Here is a tiny trained network, its code and every weight. The questions are about switching its units off for an input and a target symbol, where a switched-off unit gives its printed mean instead of its output.

import numpy as np


def w(rows, s, z=0):
    codes = np.array(rows[::2]) - 128.0
    scale = np.full(codes.shape[1], s)
    scale[-1] = z or s
    return codes * scale


def norm(h):
    return h / np.sqrt((h * h).mean(-1, keepdims=True) + 1e-5)


def f(y):
    return y / 2 * (1 + np.tanh(0.7978845608 * (y + 0.044715 * y**3)))


def softmax(a):
    e = np.exp(a - a.max(-1, keepdims=True))
    return e / e.sum(-1, keepdims=True)


def log_softmax(a):
    a = a - a.max(-1, keepdims=True)
    return a - np.log(np.exp(a).sum(-1, keepdims=True))


def net(x, mask):
    ids = ['Ψαβγεηθμπστ'.index(c) for c in x.split()]
    T = len(ids)
    res = E[ids] + P[:T]
    q, k, v = (norm(res) @ M[0].T for M in (Q, K, V))
    z = softmax(np.where(np.tri(T) > 0, q @ k.T / 4**0.5, -1e9)) @ v
    res = res + np.where(mask[0], z, O[0][:, -1]) @ O[0][:, :-1]
    y = f(norm(res) @ A[0][:, :-1].T + A[0][:, -1])
    res = res + np.where(mask[1:13], y, B[0][:, -1]) @ B[0][:, :-1]
    return log_softmax(norm(res)[-1] @ U[:, :-1].T + U[:, -1])


Q, K, V, O, A, B = {}, {}, {}, {}, {}, {}
E = w([
[132,133,109,130,123,110],'Ψ',
[121,124,154,112,137,124],'α',
[126,132,152,117,139,107],'β',
[153,74,128,122,119,122],'γ',
[120,115,100,129,117,145],'ε',
[126,121,97,133,116,131],'η',
[115,141,129,254,202,141],'θ',
[196,150,38,65,226,182],'μ',
[84,184,111,119,121,130],'π',
[91,87,163,98,142,206],'σ',
[131,134,132,120,133,104],'τ',
],0.0086)
P = w([
[196,162,99,90,188,170],'0',
[118,115,129,166,147,136],'1',
[157,141,141,189,143,144],'2',
[139,130,92,147,227,114],'3',
[127,127,133,67,77,126],'4',
[60,91,162,236,110,96],'5',
[247,203,162,123,91,211],'6',
[100,109,70,61,217,92],'7',
[109,128,183,136,2,119],'8',
[101,115,142,205,150,108],'9',
[215,174,84,55,180,157],'10',
[60,98,126,122,128,67],'11',
],0.0036)
Q[0] = w([
[248,176,140,64,81,192],'head 1',
[174,124,121,160,220,169],'head 1',
[125,147,156,246,139,138],'head 1',
[145,174,98,130,193,139],'head 1',
],0.013)
K[0] = w([
[42,68,69,120,250,82],'head 1',
[251,156,72,38,187,120],'head 1',
[255,222,137,166,196,205],'head 1',
[121,182,96,1,166,169],'head 1',
],0.008)
V[0] = w([
[100,98,145,10,140,119],'head 1',
[70,219,59,92,108,120],'head 1',
[180,56,59,115,83,103],'head 1',
[38,53,135,145,101,253],'head 1',
],0.0042)
O[0] = w([
[70,147,192,252,36,138,31],'head 1',
[67,35,190,146,136,204,174],'head 1',
[208,114,139,198,51,18,248],'head 1',
[208,162,125,214,228,233,42],'head 1',
],0.0034,0.0011)
A[0] = w([
[116,177,165,128,151,115,190],'neuron 1',
[44,223,112,120,109,134,75],'neuron 2',
[126,87,125,124,131,91,145],'neuron 3',
[117,177,91,72,170,142,76],'neuron 4',
[98,85,161,117,151,215,2],'neuron 5',
[195,39,151,124,119,114,70],'neuron 6',
[166,141,127,83,105,140,152],'neuron 7',
[166,155,142,193,184,160,133],'neuron 8',
[117,131,165,179,89,139,139],'neuron 9',
[64,254,122,179,163,168,86],'neuron 10',
[140,75,124,101,95,118,107],'neuron 11',
[194,76,132,160,133,109,136],'neuron 12',
],0.0098,0.0063)
B[0] = w([
[136,116,74,144,104,145,185],'neuron 1',
[217,70,143,79,70,189,143],'neuron 2',
[123,151,142,131,142,172,206],'neuron 3',
[154,96,86,122,187,131,156],'neuron 4',
[69,114,156,103,117,196,123],'neuron 5',
[169,152,176,164,158,165,181],'neuron 6',
[89,113,124,144,153,127,190],'neuron 7',
[89,89,156,106,119,52,235],'neuron 8',
[107,141,89,109,166,132,157],'neuron 9',
[78,127,113,254,95,145,206],'neuron 10',
[141,167,161,130,146,111,169],'neuron 11',
[166,117,155,128,116,166,251],'neuron 12',
],0.0095,0.0035)
U = w([
[6,106,170,69,151,226,135],'Ψ',
[210,231,56,147,70,57,76],'α',
[66,255,208,101,170,65,91],'β',
[81,167,162,19,57,66,253],'γ',
[51,110,139,239,150,58,154],'ε',
[79,247,66,123,171,167,107],'η',
[156,4,215,77,115,35,68],'θ',
[170,73,117,30,49,137,134],'μ',
[152,83,47,70,236,106,156],'π',
[206,153,217,151,170,190,188],'σ',
[142,60,43,168,38,233,20],'τ',
],0.0081,0.0031)

Each question gives the input, a string of symbols that net reads in full, and the target symbol t.
The units are the heads (4 rows each of Q, K, V and O) and the neurons (one row each of A and B). Each row of codes is followed by its name. A weight is (code - 128) times the scale printed after its matrix; where a second scale follows, it is the last column's (O, A, B and U).
mask holds one flag per unit, heads first, then neurons. A switched-off unit (its flag False) gives its mean, the last column of its rows in O or B, instead of its output. The means were averaged over made-up inputs and are rounded, as every weight is.
A unit's drop is (log p(t) with every unit on - log p(t) with that unit switched off) / (log p(t) with every unit on - log p(t) with every unit switched off).
The circuit of an input: a set's keep is (log p(t) with only the set's units on - log p(t) with every unit switched off) / (log p(t) with every unit on - log p(t) with every unit switched off). Starting from the 12 units with the biggest drops (on a tie, the unit counted first), units are removed one at a time, each time the one whose removal leaves the highest keep (on an exact tie, the one counted first), for as long as the keep stays at least 0.8.
circuit, biggest first: the units of the circuit, biggest drop first
unit that matters most: the unit with the biggest drop
k most important neurons: the k neurons with the biggest drops, biggest first
drop when u is switched off: that unit's drop, to one decimal
input η Ψ η η θ ε γ β ε Ψ η, target μ: unit that matters most -> head 1
input σ ε ε, target ε: circuit, biggest first -> (head 1; neuron 8; neuron 10)
input γ Ψ π γ τ ε, target Ψ: circuit, biggest first -> (head 1; neuron 5)
input Ψ μ Ψ π γ β γ β α, target μ: circuit, biggest first -> (head 1; neuron 10; neuron 1)
input β π η θ η θ γ π β, target π: circuit, biggest first -> (head 1; neuron 4)
input α γ τ Ψ, target τ: circuit, biggest first -> (head 1; neuron 2; neuron 10)
input Ψ η σ Ψ, target β: 4 most important neurons -> (neuron 3; neuron 10; neuron 8; neuron 2)
input γ τ η θ σ β τ α, target ε: circuit, biggest first -> (head 1; neuron 10)
input η μ η σ ε η θ θ π, target τ: circuit, biggest first -> (neuron 2; neuron 10)
input γ η θ τ, target α: circuit, biggest first -> (head 1; neuron 8)
input γ θ η, target α: circuit, biggest first -> (head 1; neuron 10)
input η θ γ π γ η τ Ψ ε ε β, target β: 2 most important neurons -> (neuron 10; neuron 2)
input α η Ψ θ θ θ ε γ θ η, target θ: 3 most important neurons -> (neuron 8; neuron 10; neuron 12)
input η τ γ η θ θ μ π θ β ε Ψ, target π: circuit, biggest first -> (head 1)
input η ε γ μ γ η μ η Ψ, target σ: circuit, biggest first -> (head 1; neuron 12)
input σ τ π α γ θ θ τ Ψ, target π: circuit, biggest first -> (head 1; neuron 4)
input η η τ η τ Ψ η θ τ, target β: 2 most important neurons -> (neuron 10; neuron 2)
input Ψ α θ ε η η α, target θ: 2 most important neurons -> (neuron 8; neuron 10)
input η α α β, target σ: 2 most important neurons -> (neuron 10; neuron 3)
input η γ θ μ ε ε θ, target ε: unit that matters most -> neuron 8
input μ η θ η η μ θ μ α, target η: 2 most important neurons -> (neuron 8; neuron 1)
input β ε θ Ψ θ α, target π: 2 most important neurons -> (neuron 10; neuron 4)
input η γ α σ θ η σ Ψ ε, target σ: 2 most important neurons -> (neuron 10; neuron 8)
input θ η η, target π: drop when head 1 is switched off -> 1.1
input θ Ψ η τ θ α α θ μ τ, target τ: drop when head 1 is switched off -> 0.5
